Below is a small trained network, with its code and all its weights. Each question gives an input and a target symbol and asks what happens when units are switched off, that is, made to give their printed mean instead of their output.

import numpy as np


def w(rows, s, z=0):
    codes = np.array(rows[::2]) - 128.0
    scale = np.full(codes.shape[1], s)
    scale[-1] = z or s
    return codes * scale


def f(y):
    return y / 2 * (1 + np.tanh(0.7978845608 * (y + 0.044715 * y**3)))


def softmax(a):
    e = np.exp(a - a.max(-1, keepdims=True))
    return e / e.sum(-1, keepdims=True)


def log_softmax(a):
    a = a - a.max(-1, keepdims=True)
    return a - np.log(np.exp(a).sum(-1, keepdims=True))


def net(x, mask):
    ids = ['ΓΔΣΨαβεζξπφω'.index(c) for c in x.split()]
    T = len(ids)
    res = E[ids] + P[:T]
    u = 0
    for l in range(3):
        q, k, v = (res @ M[l].T for M in (Q, K, V))
        z = softmax(np.where(np.tri(T) > 0, q @ k.T / 4**0.5, -1e9)) @ v
        res = res + np.where(mask[u], z, O[l][:, -1]) @ O[l][:, :-1]
        u += 1
        y = f(res @ A[l][:, :-1].T + A[l][:, -1])
        res = res + np.where(mask[u : u + 12], y, B[l][:, -1]) @ B[l][:, :-1]
        u += 12
    return log_softmax(res[-1] @ U[:, :-1].T + U[:, -1])


Q, K, V, O, A, B = {}, {}, {}, {}, {}, {}
E = w([
[176,147,159],'Γ',
[59,77,75],'Δ',
[67,189,59],'Σ',
[209,160,162],'Ψ',
[156,165,180],'α',
[9,68,133],'β',
[61,123,93],'ε',
[24,109,119],'ζ',
[207,33,151],'ξ',
[47,85,107],'π',
[166,107,135],'φ',
[251,131,97],'ω',
],0.012)
P = w([
[183,142,107],'0',
[34,145,224],'1',
[121,150,14],'2',
[185,34,95],'3',
[87,174,250],'4',
[122,157,23],'5',
[180,27,93],'6',
],0.012)
Q[0] = w([
[3,224,68],'L0H1',
[80,77,96],'L0H1',
[159,165,188],'L0H1',
[207,156,62],'L0H1',
],0.0053)
K[0] = w([
[149,19,160],'L0H1',
[70,94,128],'L0H1',
[183,186,80],'L0H1',
[186,150,253],'L0H1',
],0.007)
V[0] = w([
[126,154,122],'L0H1',
[217,153,9],'L0H1',
[88,242,210],'L0H1',
[100,74,2],'L0H1',
],0.0044)
O[0] = w([
[118,162,146,90],'L0H1',
[84,133,99,113],'L0H1',
[179,212,227,3],'L0H1',
[4,23,137,73],'L0H1',
],0.0036,0.00051)
A[0] = w([
[114,29,116,161],'L0N1',
[164,146,178,113],'L0N2',
[248,2,177,125],'L0N3',
[97,118,134,105],'L0N4',
[212,139,60,136],'L0N5',
[95,202,223,1],'L0N6',
[60,79,98,140],'L0N7',
[186,72,167,116],'L0N8',
[94,51,105,151],'L0N9',
[81,108,158,64],'L0N10',
[28,40,103,168],'L0N11',
[22,129,160,93],'L0N12',
],0.01,0.005)
B[0] = w([
[144,134,71,195],'L0N1',
[121,183,163,138],'L0N2',
[52,93,182,255],'L0N3',
[146,128,143,126],'L0N4',
[132,1,120,189],'L0N5',
[248,133,34,152],'L0N6',
[148,175,146,158],'L0N7',
[38,124,161,174],'L0N8',
[160,164,87,175],'L0N9',
[170,87,111,128],'L0N10',
[177,211,127,190],'L0N11',
[209,93,188,155],'L0N12',
],0.0067,0.0093)
Q[1] = w([
[191,228,72],'L1H1',
[3,229,170],'L1H1',
[12,109,196],'L1H1',
[175,209,204],'L1H1',
],0.005)
K[1] = w([
[105,114,2],'L1H1',
[53,95,105],'L1H1',
[60,94,198],'L1H1',
[152,53,131],'L1H1',
],0.0078)
V[1] = w([
[1,141,110],'L1H1',
[36,152,79],'L1H1',
[32,41,152],'L1H1',
[159,89,102],'L1H1',
],0.0049)
O[1] = w([
[62,92,99,14],'L1H1',
[103,103,84,4],'L1H1',
[132,3,216,147],'L1H1',
[172,108,111,157],'L1H1',
],0.0047,0.0015)
A[1] = w([
[178,221,92,193],'L1N1',
[11,230,119,255],'L1N2',
[255,101,160,193],'L1N3',
[150,75,60,111],'L1N4',
[224,146,25,29],'L1N5',
[55,69,141,74],'L1N6',
[51,88,227,111],'L1N7',
[169,92,177,209],'L1N8',
[98,81,131,73],'L1N9',
[131,239,175,38],'L1N10',
[18,84,180,80],'L1N11',
[80,171,205,223],'L1N12',
],0.0099,0.0055)
B[1] = w([
[163,132,57,232],'L1N1',
[2,177,153,175],'L1N2',
[94,92,160,234],'L1N3',
[82,80,180,184],'L1N4',
[223,85,185,188],'L1N5',
[142,106,58,210],'L1N6',
[171,169,109,255],'L1N7',
[119,138,161,245],'L1N8',
[114,131,97,168],'L1N9',
[195,169,94,151],'L1N10',
[192,142,87,231],'L1N11',
[157,182,174,194],'L1N12',
],0.0099,0.0071)
Q[2] = w([
[113,127,86],'L2H1',
[45,105,251],'L2H1',
[116,124,20],'L2H1',
[106,98,215],'L2H1',
],0.011)
K[2] = w([
[125,177,134],'L2H1',
[201,161,38],'L2H1',
[90,255,200],'L2H1',
[252,119,71],'L2H1',
],0.0082)
V[2] = w([
[34,123,194],'L2H1',
[62,3,43],'L2H1',
[189,53,48],'L2H1',
[139,182,34],'L2H1',
],0.0041)
O[2] = w([
[82,1,109,5],'L2H1',
[220,109,7,99],'L2H1',
[205,243,54,250],'L2H1',
[159,81,140,98],'L2H1',
],0.003,0.0019)
A[2] = w([
[78,103,74,198],'L2N1',
[153,47,150,103],'L2N2',
[91,220,56,46],'L2N3',
[188,126,24,147],'L2N4',
[167,55,140,121],'L2N5',
[2,124,42,32],'L2N6',
[80,219,230,146],'L2N7',
[167,249,167,150],'L2N8',
[89,102,192,102],'L2N9',
[163,140,237,156],'L2N10',
[62,52,82,249],'L2N11',
[205,185,167,102],'L2N12',
],0.0098,0.011)
B[2] = w([
[126,210,162,191],'L2N1',
[94,113,184,175],'L2N2',
[139,60,91,142],'L2N3',
[193,133,158,229],'L2N4',
[114,88,176,190],'L2N5',
[97,1,102,143],'L2N6',
[151,41,100,191],'L2N7',
[137,100,62,243],'L2N8',
[139,71,222,128],'L2N9',
[98,66,102,207],'L2N10',
[107,186,163,252],'L2N11',
[85,137,114,209],'L2N12',
],0.01,0.011)
U = w([
[129,67,140,80],'Γ',
[242,131,24,67],'Δ',
[30,113,101,120],'Σ',
[147,6,163,10],'Ψ',
[148,22,55,154],'α',
[129,188,74,161],'β',
[85,215,117,193],'ε',
[84,147,91,159],'ζ',
[253,118,183,129],'ξ',
[180,222,131,170],'π',
[136,143,155,147],'φ',
[82,122,190,135],'ω',
],0.0076,0.013)

Each question gives the input, a string of symbols that net reads in full, and the target symbol t.
The units are the heads (4 rows each of Q, K, V and O) and the neurons (one row each of A and B). Each row of codes is followed by its name. A weight is (code - 128) times the scale printed after its matrix; where a second scale follows, it is the last column's (O, A, B and U).
mask holds one flag per unit, layer by layer, with each layer's heads first. A switched-off unit (its flag False) gives its mean, the last column of its rows in O or B, instead of its output. The means were averaged over made-up inputs and are rounded, as every weight is.
A unit's drop is (log p(t) with every unit on - log p(t) with that unit switched off) / (log p(t) with every unit on - log p(t) with every unit switched off).
The circuit of an input: a set's keep is (log p(t) with only the set's units on - log p(t) with every unit switched off) / (log p(t) with every unit on - log p(t) with every unit switched off). Starting from the 12 units with the biggest drops (on a tie, the unit counted first), units are removed one at a time, each time the one whose removal leaves the highest keep (on an exact tie, the one counted first), for as long as the keep stays at least 0.8.
circuit, biggest first: the units of the circuit, biggest drop first
k most important neurons: the k neurons with the biggest drops, biggest first
k most important neurons of layer l: the k neurons of layer l with the biggest drops, biggest first
input Ψ Σ ξ Σ, target ξ: circuit, biggest first	(L0N3, L1N5, L2N4)
input ξ ξ ξ Σ, target ξ: circuit, biggest first	(L0N3, L1N5, L0N8, L2N4)
input Ψ Δ ξ ε, target ξ: 4 most important neurons	(L1N5, L0N3, L0N11, L0N8)
input ξ φ Ψ π ξ φ, target ξ: 3 most important neurons of layer 0	(L0N3, L0N8, L0N5)
input ε ξ Δ Δ, target ξ: 3 most important neurons	(L0N11, L1N5, L0N9)
input π ξ α ω Ψ, target α: circuit, biggest first	(L2N10, L2N7)
input π ξ ξ ξ Σ, target α: circuit, biggest first	(L2N7, L2N8, L1N12)
input φ ξ ξ ξ ξ Ψ, target ξ: circuit, biggest first	(L0N3, L1N5)
input ε α ξ β Γ π π, target π: most important neuron of layer 1	(L1N1)
input Γ π Δ, target π: 4 most important neurons	(L0N3, L1N5, L0N8, L1N2)
input ξ ξ ξ α α ξ Δ, target ξ: 3 most important neurons	(L1N5, L0N11, L0N9)
input α Σ Ψ ξ Ψ, target Δ: circuit, biggest first	(L0N6, L1N10, L2N8, L0N5)
input π α α α α, target Δ: circuit, biggest first	(L0N6, L0N3, L2N8)
input Ψ ε ω, target Ψ: 3 most important neurons of layer 0	(L0N3, L0N5, L0N8)
input ξ ξ β ζ ξ, target Δ: most important neuron	(L1N11)
input ξ Ψ α ξ ξ Δ, target π: 3 most important neurons	(L1N5, L0N3, L0N8)
input ω π ξ Ψ Σ ξ β, target ξ: 4 most important neurons	(L0N11, L0N9, L0N1, L1N5)
input ξ Δ Σ, target Σ: 2 most important neurons of layer 1	(L1N2, L1N11)
input ξ Σ Ψ Ψ Ψ, target Δ: 4 most important neurons of layer 0	(L0N6, L0N3, L0N5, L0N8)
input Σ ξ α ξ, target ξ: 2 most important neurons of layer 1	(L1N11, L1N7)
input ω π α, target ε: 3 most important neurons	(L0N3, L0N6, L0N8)
input Ψ ξ ξ ξ ξ ξ ξ, target ξ: 4 most important neurons	(L0N3, L1N11, L0N8, L1N7)
input Ψ α ξ Σ Δ, target α: 2 most important neurons	(L2N7, L1N6)
input Δ β Γ ε ξ Ψ, target ξ: 4 most important neurons of layer 0	(L0N3, L0N8, L0N5, L0N12)
input Γ α ξ Σ ω, target α: most important neuron of layer 2	(L2N7)
input Γ ξ α ξ α ξ β, target ξ: 2 most important neurons of layer 1	(L1N5, L1N1)
input Δ α Ψ φ β, target α: 2 most important neurons	(L1N3, L2N10)
